Below are the code and all the weights of a small trained network. Each question names an input and a class and asks about switching units off, where a switched-off unit gives its printed mean instead of its output.

import numpy as np


def w(rows, s, z=0):
    codes = np.array(rows[::2]) - 128.0
    scale = np.full(codes.shape[1], s)
    scale[-1] = z or s
    return codes * scale


def f(y):
    return y / 2 * (1 + np.tanh(0.7978845608 * (y + 0.044715 * y**3)))


def log_softmax(a):
    a = a - a.max(-1, keepdims=True)
    return a - np.log(np.exp(a).sum(-1, keepdims=True))


def net(x, mask):
    res = np.array(x, float).reshape(1, 8) / 4 @ E
    y = f(res @ A[0][:, :-1].T + A[0][:, -1])
    res = res + np.where(mask, y, B[0][:, -1]) @ B[0][:, :-1]
    return log_softmax(res[-1] @ U[:, :-1].T + U[:, -1])


A, B = {}, {}
E = w([
[130,124,92,163,175,133,82,130,140,134,200,104],'x0',
[182,145,152,173,61,144,170,121,76,62,118,183],'x1',
[120,106,154,97,162,141,43,194,109,124,128,139],'x2',
[205,57,175,49,98,123,126,137,105,136,157,57],'x3',
[158,255,178,136,130,212,148,177,215,115,126,83],'x4',
[131,205,78,125,128,134,151,58,107,101,105,109],'x5',
[56,93,162,202,121,104,71,133,187,172,83,65],'x6',
[158,170,96,138,126,163,175,172,79,82,222,73],'x7',
],0.0092)
A[0] = w([
[101,146,222,128,181,116,156,136,191,136,2,161,233],'n1',
[134,141,182,105,66,186,134,192,161,156,46,119,81],'n2',
[136,152,104,147,132,103,113,95,228,170,188,63,252],'n3',
[178,108,105,89,91,106,179,88,58,104,183,159,210],'n4',
[58,138,146,195,139,181,106,190,138,102,141,123,69],'n5',
[232,92,152,73,176,197,117,213,116,87,160,190,228],'n6',
[116,141,59,122,121,176,95,196,127,94,177,139,134],'n7',
[77,120,84,121,121,97,121,106,139,97,69,254,171],'n8',
[142,244,62,119,178,193,199,112,112,112,143,104,177],'n9',
[128,88,119,68,125,77,114,185,158,190,39,71,162],'n10',
],0.0086,0.0031)
B[0] = w([
[56,107,160,181,116,234,174,70,101,143,148,97,213],'n1',
[74,146,153,131,59,227,101,92,138,173,158,174,183],'n2',
[147,116,151,159,101,146,138,121,66,122,112,235,212],'n3',
[189,246,101,106,115,63,216,198,40,97,87,158,220],'n4',
[160,108,100,99,115,103,123,149,82,54,140,142,175],'n5',
[136,149,169,104,80,57,130,165,166,7,121,58,231],'n6',
[109,155,182,152,98,114,74,109,124,138,152,91,174],'n7',
[152,121,116,159,172,208,166,143,99,255,73,216,201],'n8',
[4,204,158,111,26,138,79,146,179,58,179,91,255],'n9',
[145,128,94,127,163,88,66,157,176,234,182,112,194],'n10',
],0.0089,0.013)
U = w([
[193,129,118,61,180,58,99,170,151,155,153,2,4],'0',
[216,157,99,177,166,157,247,177,52,95,103,167,228],'1',
[136,203,199,109,65,146,110,179,147,32,167,56,148],'2',
[105,152,128,191,143,251,108,83,154,190,150,148,129],'3',
],0.0076,0.003)

Each question gives the input, the list of numbers given to net, and the class t.
The units are the neurons (one row each of A and B). Each row of codes is followed by its name. A weight is (code - 128) times the scale printed after its matrix; where a second scale follows, it is the last column's (A, B and U).
mask holds one flag per neuron, in row order. A switched-off neuron (its flag False) gives its mean, the last column of its row in B, instead of its output. The means were averaged over made-up inputs and are rounded, as every weight is.
A unit's drop is (log p(t) with every unit on - log p(t) with that unit switched off) / (log p(t) with every unit on - log p(t) with every unit switched off).
The circuit of an input: a set's keep is (log p(t) with only the set's units on - log p(t) with every unit switched off) / (log p(t) with every unit on - log p(t) with every unit switched off). Starting from all 10 units, units are removed one at a time, each time the one whose removal leaves the highest keep (on an exact tie, the one counted first), for as long as the keep stays at least 0.8.
circuit, biggest first: the units of the circuit, biggest drop first
most important unit: the unit with the biggest drop
top k neurons: the k neurons with the biggest drops, biggest first
drop of u: that unit's drop, to one decimal
input [-1,-4,3,6,0,5,5,5], class 0: circuit, biggest first => n9; n10
input [-2,-7,-3,5,-7,3,7,-7], class 3: most important unit => n1
input [4,-5,-2,6,-7,0,2,5], class 0: top 2 neurons => n8; n10
input [4,0,-5,-1,2,-1,-2,-3], class 3: top 2 neurons => n6; n4
input [2,-1,-1,-8,-6,-5,6,4], class 1: top 2 neurons => n9; n5
input [-4,5,-3,6,-6,-4,-3,4], class 1: top 2 neurons => n4; n9
input [2,-6,-3,3,-7,1,-8,-7], class 1: top 2 neurons => n4; n8
input [7,1,-6,7,-6,5,1,8], class 1: top 2 neurons => n4; n6
input [-1,6,1,8,-4,-1,-6,2], class 1: drop of n4 => 4.2
input [-8,2,-1,-8,4,0,2,3], class 3: drop of n6 => 0.2
input [8,3,-8,-3,6,-7,8,-2], class 3: drop of n4 => 0.7
